Below is a small trained network, with its code and all its weights. Each question gives an input and a target symbol and asks what happens when units are switched off, that is, made to give their printed mean instead of their output.

import numpy as np


def w(rows, s, z=0):
    codes = np.array(rows[::2]) - 128.0
    scale = np.full(codes.shape[1], s)
    scale[-1] = z or s
    return codes * scale


def softmax(a):
    e = np.exp(a - a.max(-1, keepdims=True))
    return e / e.sum(-1, keepdims=True)


def log_softmax(a):
    a = a - a.max(-1, keepdims=True)
    return a - np.log(np.exp(a).sum(-1, keepdims=True))


def net(x, mask):
    ids = ['ΓΘΞΩαβεμπστψ'.index(c) for c in x.split()]
    T = len(ids)
    res = E[ids] + P[:T]
    u = 0
    for l in range(3):
        r = res
        for j in range(2):
            rows = slice(3 * j, 3 * j + 3)
            q, k, v = (r @ M[l][rows].T for M in (Q, K, V))
            z = softmax(np.where(np.tri(T) > 0, q @ k.T / 3**0.5, -1e9)) @ v
            o = O[l][rows]
            res = res + np.where(mask[u + j], z, o[:, -1]) @ o[:, :-1]
        u += 2
    return log_softmax(res[-1] @ U[:, :-1].T + U[:, -1])


Q, K, V, O = {}, {}, {}, {}
E = w([
[173,182,200],'Γ',
[143,81,147],'Θ',
[149,84,131],'Ξ',
[139,87,130],'Ω',
[145,88,135],'α',
[2,162,51],'β',
[129,89,159],'ε',
[145,86,128],'μ',
[138,95,114],'π',
[136,91,130],'σ',
[151,88,134],'τ',
[125,96,119],'ψ',
],0.02)
P = w([
[226,18,110],'0',
[159,60,174],'1',
[157,69,192],'2',
[156,80,199],'3',
[154,88,208],'4',
[152,97,211],'5',
[149,101,217],'6',
[144,104,223],'7',
[146,109,229],'8',
[144,114,242],'9',
[140,117,238],'10',
[138,114,237],'11',
[141,115,255],'12',
],0.0078)
Q[0] = w([
[164,65,106],'L0H1',
[202,46,155],'L0H1',
[118,20,150],'L0H1',
[253,112,175],'L0H2',
[41,119,71],'L0H2',
[110,239,79],'L0H2',
],0.013)
K[0] = w([
[153,93,128],'L0H1',
[157,27,139],'L0H1',
[65,35,113],'L0H1',
[54,66,11],'L0H2',
[159,173,150],'L0H2',
[199,130,194],'L0H2',
],0.013)
V[0] = w([
[51,136,191],'L0H1',
[110,18,125],'L0H1',
[7,19,79],'L0H1',
[255,104,109],'L0H2',
[130,210,112],'L0H2',
[179,117,235],'L0H2',
],0.0084)
O[0] = w([
[84,78,80,117],'L0H1',
[137,238,149,251],'L0H1',
[250,253,103,105],'L0H1',
[210,201,231,197],'L0H2',
[215,109,99,2],'L0H2',
[139,149,185,204],'L0H2',
],0.0069,0.0058)
Q[1] = w([
[85,254,125],'L1H1',
[101,47,161],'L1H1',
[49,81,134],'L1H1',
[74,139,84],'L1H2',
[146,128,160],'L1H2',
[173,165,130],'L1H2',
],0.017)
K[1] = w([
[196,36,208],'L1H1',
[1,172,111],'L1H1',
[58,168,199],'L1H1',
[130,121,114],'L1H2',
[108,172,141],'L1H2',
[47,209,84],'L1H2',
],0.013)
V[1] = w([
[250,103,239],'L1H1',
[109,202,216],'L1H1',
[189,74,63],'L1H1',
[161,170,80],'L1H2',
[97,186,2],'L1H2',
[137,109,71],'L1H2',
],0.0076)
O[1] = w([
[152,1,77,251],'L1H1',
[77,84,127,219],'L1H1',
[190,174,99,75],'L1H1',
[109,106,98,104],'L1H2',
[62,88,206,17],'L1H2',
[106,153,129,71],'L1H2',
],0.009,0.018)
Q[2] = w([
[59,135,149],'L2H1',
[80,120,187],'L2H1',
[145,67,113],'L2H1',
[86,107,7],'L2H2',
[62,68,62],'L2H2',
[128,83,48],'L2H2',
],0.018)
K[2] = w([
[114,150,211],'L2H1',
[101,96,230],'L2H1',
[81,112,62],'L2H1',
[127,213,178],'L2H2',
[138,222,249],'L2H2',
[99,175,199],'L2H2',
],0.016)
V[2] = w([
[77,142,199],'L2H1',
[133,153,2],'L2H1',
[31,132,134],'L2H1',
[199,90,153],'L2H2',
[122,137,164],'L2H2',
[145,186,204],'L2H2',
],0.0076)
O[2] = w([
[145,171,157,45],'L2H1',
[179,87,206,129],'L2H1',
[228,156,48,46],'L2H1',
[95,254,133,247],'L2H2',
[89,22,238,115],'L2H2',
[127,148,249,74],'L2H2',
],0.0064,0.013)
U = w([
[250,116,106,255],'Γ',
[103,70,177,159],'Θ',
[139,122,119,37],'Ξ',
[130,124,118,47],'Ω',
[139,126,117,50],'α',
[166,150,136,136],'β',
[107,136,108,87],'ε',
[137,125,119,50],'μ',
[128,127,123,57],'π',
[124,131,113,71],'σ',
[144,120,125,36],'τ',
[113,134,116,74],'ψ',
],0.016,0.0094)

Each question gives the input, a string of symbols that net reads in full, and the target symbol t.
The units are the heads (3 rows each of Q, K, V and O). Each row of codes is followed by its name. A weight is (code - 128) times the scale printed after its matrix; where a second scale follows, it is the last column's (O and U).
mask holds one flag per head, layer by layer. A switched-off head (its flag False) gives its mean, the last column of its rows in O, instead of its output. The means were averaged over made-up inputs and are rounded, as every weight is.
A unit's drop is (log p(t) with every unit on - log p(t) with that unit switched off) / (log p(t) with every unit on - log p(t) with every unit switched off).
The circuit of an input: a set's keep is (log p(t) with only the set's units on - log p(t) with every unit switched off) / (log p(t) with every unit on - log p(t) with every unit switched off). Starting from all 6 units, units are removed one at a time, each time the one whose removal leaves the highest keep (on an exact tie, the one counted first), for as long as the keep stays at least 0.8.
units of the circuit, in order: the units of the circuit, biggest drop first
unit that matters most: the unit with the biggest drop
heads that matter: for each layer, one digit per head in row order, 1 if its drop is at least 0.15 and else 0, layers parted by /
drop when u is switched off: that unit's drop, to one decimal
input Γ π Γ σ ψ π ε β β Γ σ α, target Γ: heads that matter	11 / 01 / 11
input Γ μ σ Γ β Γ ε τ Γ α Γ Θ, target Γ: units of the circuit, in order	[L2H1]
input μ Γ ψ σ Γ Γ Ω, target Γ: heads that matter	10 / 11 / 00
input β ε Γ Θ Γ Γ Ξ Γ, target β: units of the circuit, in order	[L1H1 L0H1 L0H2]
input Γ Γ ψ Γ Ω β Θ ψ π, target Γ: heads that matter	11 / 01 / 11
input ψ Γ Γ Γ Θ, target Γ: heads that matter	10 / 01 / 00
input Γ π Γ ε, target Γ: heads that matter	10 / 01 / 00
input β Γ μ Γ τ, target β: heads that matter	01 / 11 / 00
input Θ σ Γ β Γ Γ ψ α Θ σ ε ε β, target Θ: heads that matter	10 / 11 / 01
input ψ Γ ψ Γ σ, target Γ: heads that matter	10 / 11 / 00
input Γ Γ Ω ψ ε σ ψ Γ β, target Γ: units of the circuit, in order	[L2H1 L0H1]
input Γ σ ψ, target Γ: heads that matter	11 / 10 / 01
input Θ ψ Γ π Γ Γ, target Θ: heads that matter	10 / 00 / 00
input Θ Γ Ω ε Γ ψ Γ Γ Γ σ, target Γ: unit that matters most	L0H1
input Γ Γ Γ Γ β Ξ, target Γ: units of the circuit, in order	[L0H2 L0H1 L1H2]
input β Ω Γ ε Ξ Γ ψ ψ Ξ, target β: drop when L1H2 is switched off	0.8
input β Γ μ ε, target β: drop when L0H2 is switched off	1.0
input Γ μ Γ ψ β μ, target Γ: drop when L0H2 is switched off	2.9
